Here is a tiny trained network, its code and every weight. The questions are about switching its units off for an input and a target symbol, where a switched-off unit gives its printed mean instead of its output.

import numpy as np


def w(rows, s, z=0):
    codes = np.array(rows[::2]) - 128.0
    scale = np.full(codes.shape[1], s)
    scale[-1] = z or s
    return codes * scale


def f(y):
    return np.maximum(y, 0)


def softmax(a):
    e = np.exp(a - a.max(-1, keepdims=True))
    return e / e.sum(-1, keepdims=True)


def log_softmax(a):
    a = a - a.max(-1, keepdims=True)
    return a - np.log(np.exp(a).sum(-1, keepdims=True))


def net(x, mask):
    ids = ['ΛΣαμξτψω'.index(c) for c in x.split()]
    T = len(ids)
    res = E[ids] + P[:T]
    r = res
    for j in range(3):
        rows = slice(2 * j, 2 * j + 2)
        q, k, v = (r @ M[0][rows].T for M in (Q, K, V))
        z = softmax(np.where(np.tri(T) > 0, q @ k.T / 2**0.5, -1e9)) @ v
        o = O[0][rows]
        res = res + np.where(mask[j], z, o[:, -1]) @ o[:, :-1]
    y = f(res @ A[0][:, :-1].T + A[0][:, -1])
    res = res + np.where(mask[3:15], y, B[0][:, -1]) @ B[0][:, :-1]
    return log_softmax(res[-1] @ U[:, :-1].T + U[:, -1])


Q, K, V, O, A, B = {}, {}, {}, {}, {}, {}
E = w([
[96,153,105],'Λ',
[154,112,72],'Σ',
[156,46,99],'α',
[116,44,127],'μ',
[91,100,127],'ξ',
[116,134,95],'τ',
[113,130,98],'ψ',
[235,182,254],'ω',
],0.013)
P = w([
[148,136,128],'0',
[124,107,91],'1',
[119,90,88],'2',
[66,70,42],'3',
[186,139,175],'4',
[196,152,169],'5',
[226,175,211],'6',
[181,158,161],'7',
[181,159,163],'8',
[28,26,3],'9',
[196,163,151],'10',
[184,165,160],'11',
[243,194,193],'12',
[154,167,189],'13',
],0.0052)
Q[0] = w([
[227,179,252],'h1',
[113,141,99],'h1',
[107,92,208],'h2',
[90,150,105],'h2',
[90,221,123],'h3',
[115,53,194],'h3',
],0.033)
K[0] = w([
[13,75,1],'h1',
[145,115,157],'h1',
[132,136,19],'h2',
[88,144,159],'h2',
[103,112,35],'h3',
[159,65,193],'h3',
],0.033)
V[0] = w([
[221,56,98],'h1',
[193,201,7],'h1',
[88,109,104],'h2',
[169,132,126],'h2',
[127,125,185],'h3',
[130,175,102],'h3',
],0.021)
O[0] = w([
[104,59,238,254],'h1',
[2,177,124,127],'h1',
[184,79,121,126],'h2',
[93,149,118,156],'h2',
[123,174,135,159],'h3',
[149,101,158,95],'h3',
],0.018,0.0061)
A[0] = w([
[140,184,151,99],'n1',
[120,229,168,75],'n2',
[188,247,193,54],'n3',
[96,74,126,3],'n4',
[136,161,1,6],'n5',
[121,90,40,213],'n6',
[186,224,122,77],'n7',
[75,159,155,126],'n8',
[203,178,189,100],'n9',
[205,113,8,159],'n10',
[172,52,57,62],'n11',
[145,105,136,171],'n12',
],0.0089,0.0065)
B[0] = w([
[145,101,142,154],'n1',
[171,144,185,187],'n2',
[63,110,195,189],'n3',
[108,114,170,168],'n4',
[25,104,248,145],'n5',
[164,221,54,200],'n6',
[150,70,73,156],'n7',
[140,94,65,253],'n8',
[119,127,72,224],'n9',
[118,164,250,217],'n10',
[141,73,53,194],'n11',
[145,145,145,235],'n12',
],0.024,0.0052)
U = w([
[109,220,120,115],'Λ',
[54,87,45,103],'Σ',
[153,90,172,18],'α',
[212,64,51,58],'μ',
[254,195,117,253],'ξ',
[128,169,22,247],'τ',
[131,175,30,193],'ψ',
[146,142,87,62],'ω',
],0.0036,0.0035)

Each question gives the input, a string of symbols that net reads in full, and the target symbol t.
The units are the heads (2 rows each of Q, K, V and O) and the neurons (one row each of A and B). Each row of codes is followed by its name. A weight is (code - 128) times the scale printed after its matrix; where a second scale follows, it is the last column's (O, A, B and U).
mask holds one flag per unit, heads first, then neurons. A switched-off unit (its flag False) gives its mean, the last column of its rows in O or B, instead of its output. The means were averaged over made-up inputs and are rounded, as every weight is.
A unit's drop is (log p(t) with every unit on - log p(t) with that unit switched off) / (log p(t) with every unit on - log p(t) with every unit switched off).
The circuit of an input: a set's keep is (log p(t) with only the set's units on - log p(t) with every unit switched off) / (log p(t) with every unit on - log p(t) with every unit switched off). Starting from the 12 units with the biggest drops (on a tie, the unit counted first), units are removed one at a time, each time the one whose removal leaves the highest keep (on an exact tie, the one counted first), for as long as the keep stays at least 0.8.
circuit, biggest first: the units of the circuit, biggest drop first
unit that matters most: the unit with the biggest drop
k most important neurons: the k neurons with the biggest drops, biggest first
which heads matter: for each layer, one digit per head in row order, 1 if its drop is at least 0.15 and else 0, layers parted by /
input μ α ψ ω Σ α ξ μ Λ α Σ ω ω, target α: circuit, biggest first => (h1)
input ξ ξ α τ, target ξ: circuit, biggest first => (h1, n10, n6)
input ξ τ α Σ α ξ τ, target Σ: which heads matter => 101
input τ τ α, target τ: 2 most important neurons => (n6, n10)
input μ μ Σ, target μ: which heads matter => 100
input Σ ψ ξ ξ α μ α ψ, target α: circuit, biggest first => (h1, n6)
input μ Λ α ξ, target μ: circuit, biggest first => (h1, n11, h2)
input τ α ξ ξ Λ ξ Λ Λ μ ψ, target Λ: which heads matter => 100
input ξ ψ ξ μ μ μ Λ ψ α ξ, target Λ: 3 most important neurons => (n5, n10, n6)
input Σ μ ξ μ, target Σ: which heads matter => 100
input μ μ α, target μ: circuit, biggest first => (h1, n11)
input Σ α Λ, target Σ: circuit, biggest first => (h1, n8)
input ξ α Σ Λ Λ α Λ τ ξ α, target Λ: which heads matter => 100
input μ τ ξ τ α ξ τ Λ ξ ξ ξ α Λ, target ξ: which heads matter => 101
input Λ Σ μ, target Λ: unit that matters most => h1
input ξ μ ξ ξ, target ξ: which heads matter => 110
input ψ ξ ξ Λ τ ξ Λ, target Λ: circuit, biggest first => (h1, n5)
input ξ α Σ ξ ξ ω, target α: 2 most important neurons => (n3, n10)
input ξ Σ Σ μ μ μ Λ, target μ: circuit, biggest first => (h1, h3, n11, h2)
input μ α α Σ α Λ, target α: which heads matter => 101
input ξ Σ ξ α ψ α τ, target α: circuit, biggest first => (h1)
